Below is a small trained network, with its code and all its weights. Each question gives an input and a class and asks what happens when units are switched off, that is, made to give their printed mean instead of their output.

import numpy as np


def w(rows, s, z=0):
    codes = np.array(rows[::2]) - 128.0
    scale = np.full(codes.shape[1], s)
    scale[-1] = z or s
    return codes * scale


def norm(h):
    return h / np.sqrt((h * h).mean(-1, keepdims=True) + 1e-5)


def f(y):
    return np.maximum(y, 0)


def log_softmax(a):
    a = a - a.max(-1, keepdims=True)
    return a - np.log(np.exp(a).sum(-1, keepdims=True))


def net(x, mask):
    res = np.array(x, float).reshape(1, 6) / 4 @ E
    u = 0
    for l in range(4):
        y = f(norm(res) @ A[l][:, :-1].T + A[l][:, -1])
        res = res + np.where(mask[u : u + 3], y, B[l][:, -1]) @ B[l][:, :-1]
        u += 3
    return log_softmax(norm(res)[-1] @ U[:, :-1].T + U[:, -1])


A, B = {}, {}
E = w([
[38,60,129,137,185,141,137,231,139,160],'x0',
[175,88,146,181,181,117,80,137,156,235],'x1',
[149,77,51,128,91,147,213,94,102,158],'x2',
[138,130,134,131,151,141,69,203,152,148],'x3',
[4,156,128,114,39,252,181,125,2,122],'x4',
[179,56,150,56,212,202,228,212,175,52],'x5',
],0.0072)
A[0] = w([
[60,255,111,192,119,91,44,136,15,133,188],'L0N1',
[219,100,112,253,167,55,173,86,237,154,6],'L0N2',
[77,170,99,208,28,99,44,118,91,82,136],'L0N3',
],0.0055,0.0002)
B[0] = w([
[114,255,83,156,155,69,62,192,169,31,239],'L0N1',
[120,22,104,61,67,94,117,146,41,236,254],'L0N2',
[75,246,220,135,207,149,87,132,164,144,218],'L0N3',
],0.0095,0.0058)
A[1] = w([
[64,169,92,149,146,152,57,37,254,148,64],'L1N1',
[115,141,102,32,135,213,141,57,37,60,250],'L1N2',
[8,193,142,120,90,105,94,97,163,132,175],'L1N3',
],0.0062,0.0022)
B[1] = w([
[128,208,159,82,117,138,82,121,70,48,192],'L1N1',
[131,197,108,51,80,133,148,218,116,2,233],'L1N2',
[163,198,150,159,143,173,107,25,93,190,253],'L1N3',
],0.011,0.006)
A[2] = w([
[192,163,150,111,95,227,254,101,123,42,63],'L2N1',
[62,173,109,207,27,88,127,131,69,164,93],'L2N2',
[179,150,92,55,184,253,179,207,156,150,1],'L2N3',
],0.0051,0.00097)
B[2] = w([
[67,23,75,210,34,80,214,128,89,1,254],'L2N1',
[104,138,217,119,245,17,117,67,134,77,207],'L2N2',
[81,100,194,222,125,155,195,183,131,64,230],'L2N3',
],0.0083,0.0042)
A[3] = w([
[83,88,186,183,241,167,132,254,124,121,219],'L3N1',
[213,115,138,148,76,43,119,127,136,98,255],'L3N2',
[183,174,107,167,130,150,182,189,98,97,50],'L3N3',
],0.0074,0.0024)
B[3] = w([
[208,42,124,190,144,192,87,197,184,182,254],'L3N1',
[51,101,69,77,49,109,161,34,76,220,215],'L3N2',
[121,67,90,119,105,182,205,1,186,10,183],'L3N3',
],0.0078,0.0065)
U = w([
[142,95,124,191,167,201,120,178,178,153,19],'0',
[79,140,88,122,71,186,195,149,101,51,82],'1',
[154,98,89,76,108,75,125,72,108,201,119],'2',
[75,246,135,163,141,126,95,82,108,122,251],'3',
],0.011,0.0027)

Each question gives the input, the list of numbers given to net, and the class t.
The units are the neurons (one row each of A and B). Each row of codes is followed by its name. A weight is (code - 128) times the scale printed after its matrix; where a second scale follows, it is the last column's (A, B and U).
mask holds one flag per neuron, layer by layer. A switched-off neuron (its flag False) gives its mean, the last column of its row in B, instead of its output. The means were averaged over made-up inputs and are rounded, as every weight is.
A unit's drop is (log p(t) with every unit on - log p(t) with that unit switched off) / (log p(t) with every unit on - log p(t) with every unit switched off).
The circuit of an input: a set's keep is (log p(t) with only the set's units on - log p(t) with every unit switched off) / (log p(t) with every unit on - log p(t) with every unit switched off). Starting from all 12 units, units are removed one at a time, each time the one whose removal leaves the highest keep (on an exact tie, the one counted first), for as long as the keep stays at least 0.8.
circuit, biggest first: the units of the circuit, biggest drop first
k most important neurons: the k neurons with the biggest drops, biggest first
top k neurons in layer l: the k neurons of layer l with the biggest drops, biggest first
drop of u: that unit's drop, to one decimal
input [1,5,7,0,-3,5], class 2: circuit, biggest first => (L0N2)
input [8,-1,6,7,6,0], class 0: 2 most important neurons => (L3N1 L1N1)
input [6,-7,-1,-7,7,-2], class 3: circuit, biggest first => (L1N3 L2N2)
input [-3,-8,2,5,2,-1], class 3: 3 most important neurons => (L0N3 L1N3 L0N1)
input [-7,2,-5,6,-1,4], class 2: 4 most important neurons => (L0N3 L3N2 L1N2 L0N2)
input [5,2,-2,-1,0,-1], class 0: 2 most important neurons => (L0N3 L3N1)
input [0,-2,4,5,-4,3], class 2: 3 most important neurons => (L0N2 L0N3 L1N2)
input [3,-1,-2,1,-1,6], class 0: 2 most important neurons => (L3N1 L1N2)
input [-8,8,1,-8,3,0], class 2: top 2 neurons in layer 3 => (L3N2 L3N3)
input [-7,-2,-4,8,-4,6], class 2: top 2 neurons in layer 0 => (L0N3 L0N2)
input [8,-5,7,7,-6,-4], class 2: top 2 neurons in layer 0 => (L0N3 L0N2)
input [-4,4,-8,8,-1,1], class 0: top 2 neurons in layer 2 => (L2N1 L2N2)
input [2,-1,5,7,1,2], class 0: top 2 neurons in layer 3 => (L3N1 L3N2)
input [8,-3,-4,5,8,-2], class 3: most important neuron => (L1N3)
input [2,3,-5,1,6,2], class 0: drop of L3N1 => 0.7
input [-6,8,1,-1,1,5], class 2: drop of L0N2 => 0.7
input [-4,-3,-5,-8,-7,-2], class 2: drop of L0N2 => 0.3
input [8,-5,-2,3,3,-2], class 3: drop of L1N3 => 0.1
